Below are the code and all the weights of a small trained network. Each question names an input and a target symbol and asks about switching units off, where a switched-off unit gives its printed mean instead of its output.

import numpy as np


def w(rows, s, z=0):
    codes = np.array(rows[::2]) - 128.0
    scale = np.full(codes.shape[1], s)
    scale[-1] = z or s
    return codes * scale


def f(y):
    return np.maximum(y, 0)


def softmax(a):
    e = np.exp(a - a.max(-1, keepdims=True))
    return e / e.sum(-1, keepdims=True)


def log_softmax(a):
    a = a - a.max(-1, keepdims=True)
    return a - np.log(np.exp(a).sum(-1, keepdims=True))


def net(x, mask):
    ids = ['ΓΛΠΦΨαεζθτω'.index(c) for c in x.split()]
    T = len(ids)
    res = E[ids] + P[:T]
    u = 0
    for l in range(2):
        r = res
        for j in range(3):
            rows = slice(2 * j, 2 * j + 2)
            q, k, v = (r @ M[l][rows].T for M in (Q, K, V))
            z = softmax(np.where(np.tri(T) > 0, q @ k.T / 2**0.5, -1e9)) @ v
            o = O[l][rows]
            res = res + np.where(mask[u + j], z, o[:, -1]) @ o[:, :-1]
        u += 3
        y = f(res @ A[l][:, :-1].T + A[l][:, -1])
        res = res + np.where(mask[u : u + 8], y, B[l][:, -1]) @ B[l][:, :-1]
        u += 8
    return log_softmax(res[-1] @ U[:, :-1].T + U[:, -1])


Q, K, V, O, A, B = {}, {}, {}, {}, {}, {}
E = w([
[126,109,223,151,120,55],'Γ',
[176,133,195,107,168,82],'Λ',
[133,124,115,184,188,155],'Π',
[143,169,120,87,85,81],'Φ',
[187,141,115,56,124,78],'Ψ',
[107,101,169,59,97,201],'α',
[154,139,65,98,224,237],'ε',
[133,252,47,129,158,207],'ζ',
[138,118,177,27,112,153],'θ',
[117,183,138,225,158,131],'τ',
[161,169,43,68,145,144],'ω',
],0.014)
P = w([
[96,111,177,146,144,84],'0',
[173,52,103,246,70,135],'1',
[156,180,196,139,111,254],'2',
[13,115,122,157,194,37],'3',
[154,89,88,208,75,108],'4',
[156,196,229,79,133,173],'5',
],0.0084)
Q[0] = w([
[144,193,107,158,206,170],'0.h0',
[183,5,135,222,35,115],'0.h0',
[55,94,69,128,177,114],'0.h1',
[173,121,88,120,197,50],'0.h1',
[231,184,115,181,97,133],'0.h2',
[162,60,131,130,99,182],'0.h2',
],0.015)
K[0] = w([
[44,103,89,100,174,102],'0.h0',
[253,63,125,71,177,213],'0.h0',
[171,164,136,204,124,195],'0.h1',
[213,141,100,134,132,103],'0.h1',
[227,192,112,170,117,167],'0.h2',
[158,89,175,103,114,160],'0.h2',
],0.017)
V[0] = w([
[61,203,85,171,145,88],'0.h0',
[237,104,125,178,170,195],'0.h0',
[205,63,232,111,118,212],'0.h1',
[72,68,67,101,220,86],'0.h1',
[252,170,89,93,77,134],'0.h2',
[133,165,117,223,192,217],'0.h2',
],0.0045)
O[0] = w([
[101,233,82,191,130,83,142],'0.h0',
[181,32,121,225,135,247,163],'0.h0',
[62,204,237,121,155,68,233],'0.h1',
[202,135,221,127,71,154,134],'0.h1',
[254,192,156,221,211,68,143],'0.h2',
[240,113,248,117,57,135,253],'0.h2',
],0.0027,0.003)
A[0] = w([
[107,77,149,26,162,120,94],'0.n0',
[169,71,111,176,115,43,178],'0.n1',
[143,174,185,116,103,66,117],'0.n2',
[146,132,53,80,114,66,3],'0.n3',
[50,76,175,186,2,125,108],'0.n4',
[65,53,159,214,107,128,80],'0.n5',
[164,191,160,131,151,183,97],'0.n6',
[134,185,68,220,99,128,35],'0.n7',
],0.0093,0.0022)
B[0] = w([
[177,172,146,198,192,40,199],'0.n0',
[70,141,154,148,2,79,165],'0.n1',
[90,129,79,161,109,166,182],'0.n2',
[75,216,81,51,103,166,138],'0.n3',
[232,176,40,48,160,117,157],'0.n4',
[28,191,148,122,102,114,156],'0.n5',
[77,173,196,98,102,62,255],'0.n6',
[249,129,83,198,209,110,168],'0.n7',
],0.0098,0.0059)
Q[1] = w([
[178,102,132,80,132,183],'1.h0',
[123,192,252,85,193,121],'1.h0',
[20,235,189,136,203,142],'1.h1',
[8,61,98,151,132,55],'1.h1',
[84,250,128,117,237,43],'1.h2',
[104,39,22,208,149,52],'1.h2',
],0.013)
K[1] = w([
[177,64,102,75,140,159],'1.h0',
[1,106,97,114,235,86],'1.h0',
[65,234,120,169,253,65],'1.h1',
[177,236,180,230,64,109],'1.h1',
[88,229,126,195,230,82],'1.h2',
[176,171,180,225,49,213],'1.h2',
],0.013)
V[1] = w([
[185,134,125,89,97,53],'1.h0',
[198,72,206,178,204,77],'1.h0',
[33,46,183,90,82,136],'1.h1',
[128,199,161,179,78,162],'1.h1',
[186,137,87,65,108,16],'1.h2',
[151,124,118,2,220,188],'1.h2',
],0.017)
O[1] = w([
[113,166,112,53,183,179,147],'1.h0',
[176,250,197,196,114,197,199],'1.h0',
[169,103,235,71,145,120,11],'1.h1',
[94,85,112,133,83,17,152],'1.h1',
[203,163,129,10,183,154,175],'1.h2',
[223,100,75,119,47,163,87],'1.h2',
],0.011,0.013)
A[1] = w([
[155,201,39,134,175,174,120],'1.n0',
[88,143,245,137,131,169,51],'1.n1',
[96,93,123,241,187,95,83],'1.n2',
[21,155,241,150,114,85,254],'1.n3',
[44,45,115,158,232,254,172],'1.n4',
[224,72,91,220,123,191,117],'1.n5',
[117,75,226,76,67,18,162],'1.n6',
[135,238,189,157,68,51,80],'1.n7',
],0.0078,0.0044)
B[1] = w([
[137,58,169,157,107,88,252],'1.n0',
[90,83,122,185,164,77,189],'1.n1',
[184,126,153,61,120,123,194],'1.n2',
[189,188,28,118,124,163,229],'1.n3',
[93,134,145,137,65,204,148],'1.n4',
[68,139,141,70,172,185,201],'1.n5',
[114,131,248,203,16,154,173],'1.n6',
[92,56,111,110,162,147,231],'1.n7',
],0.012,0.024)
U = w([
[81,253,196,90,139,116,103],'Γ',
[60,215,141,165,200,126,46],'Λ',
[159,223,167,211,99,133,181],'Π',
[46,152,180,125,105,107,91],'Φ',
[65,149,162,67,172,100,88],'Ψ',
[235,209,181,111,122,162,181],'α',
[62,137,135,155,114,236,165],'ε',
[76,97,107,189,120,91,178],'ζ',
[128,104,215,177,193,98,141],'θ',
[130,229,91,125,100,141,147],'τ',
[146,80,113,105,124,149,4],'ω',
],0.0055,0.0041)

Each question gives the input, a string of symbols that net reads in full, and the target symbol t.
The units are the heads (2 rows each of Q, K, V and O) and the neurons (one row each of A and B). Each row of codes is followed by its name. A weight is (code - 128) times the scale printed after its matrix; where a second scale follows, it is the last column's (O, A, B and U).
mask holds one flag per unit, layer by layer, with each layer's heads first. A switched-off unit (its flag False) gives its mean, the last column of its rows in O or B, instead of its output. The means were averaged over made-up inputs and are rounded, as every weight is.
A unit's drop is (log p(t) with every unit on - log p(t) with that unit switched off) / (log p(t) with every unit on - log p(t) with every unit switched off).
The circuit of an input: a set's keep is (log p(t) with only the set's units on - log p(t) with every unit switched off) / (log p(t) with every unit on - log p(t) with every unit switched off). Starting from the 12 units with the biggest drops (on a tie, the unit counted first), units are removed one at a time, each time the one whose removal leaves the highest keep (on an exact tie, the one counted first), for as long as the keep stays at least 0.8.
circuit, biggest first: the units of the circuit, biggest drop first
most important unit: the unit with the biggest drop
k most important neurons: the k neurons with the biggest drops, biggest first
k most important neurons of layer l: the k neurons of layer l with the biggest drops, biggest first
which heads matter: for each layer, one digit per head in row order, 1 if its drop is at least 0.15 and else 0, layers parted by /
input ε α ε ζ Γ, target Φ: most important unit => 0.n4
input Φ Γ Γ ε, target ε: circuit, biggest first => [1.n5 1.h1 1.h2]
input ω ζ θ, target ω: which heads matter => 000 / 101
input ε Π Λ ε ε Λ, target ε: which heads matter => 000 / 001
input ε θ Ψ, target ε: circuit, biggest first => [1.h2 1.n5 0.n1 1.n2]
input ζ θ ε, target ζ: 3 most important neurons => [0.n6 0.n7 1.n3]
input ζ ε Λ, target ζ: which heads matter => 000 / 010
input τ ε ε ε, target τ: 2 most important neurons => [1.n3 0.n5]
input ζ θ θ α ε ε, target α: circuit, biggest first => [1.h2 0.n4 0.h2]
input ε ε Λ ε ε Γ, target ε: which heads matter => 000 / 001
input Γ ε τ, target Γ: circuit, biggest first => [0.h2 1.h2 1.h1 1.n0]
input τ Λ ε τ, target τ: 4 most important neurons => [1.n3 0.n5 1.n2 0.n7]
input Γ α Λ, target Γ: which heads matter => 000 / 111
input α Ψ Φ ε, target ε: 3 most important neurons => [0.n0 1.n5 0.n6]
input ε ε Ψ α Φ θ, target α: 2 most important neurons of layer 0 => [0.n4 0.n0]
input Φ Π ε, target Φ: which heads matter => 001 / 110
input ω ε α ε ζ, target θ: circuit, biggest first => [0.n7 1.n0 1.n3]
input ζ Γ ζ ω, target ζ: circuit, biggest first => [1.h1]
input ε Π θ, target ε: 2 most important neurons of layer 1 => [1.n5 1.n0]
input Λ Λ θ ε θ θ, target ε: 2 most important neurons => [1.n5 0.n1]
input Λ τ Λ, target Λ: 2 most important neurons => [1.n1 1.n3]
input Λ ζ θ θ τ, target Λ: circuit, biggest first => [1.h2]
input α Ψ ω, target α: 2 most important neurons of layer 1 => [1.n7 1.n1]
input ω ε Λ, target ω: circuit, biggest first => [1.h2 1.h0 0.n3]
input ω ω τ θ Π, target τ: which heads matter => 000 / 011
input ε ε ε ω Λ, target Π: 3 most important neurons => [1.n3 1.n6 0.n1]
input ε ε α ε Π, target τ: 2 most important neurons => [1.n3 0.n7]
input θ ε Λ, target θ: most important unit => 0.n0
input α θ ε, target α: 3 most important neurons => [0.n4 0.n0 1.n7]
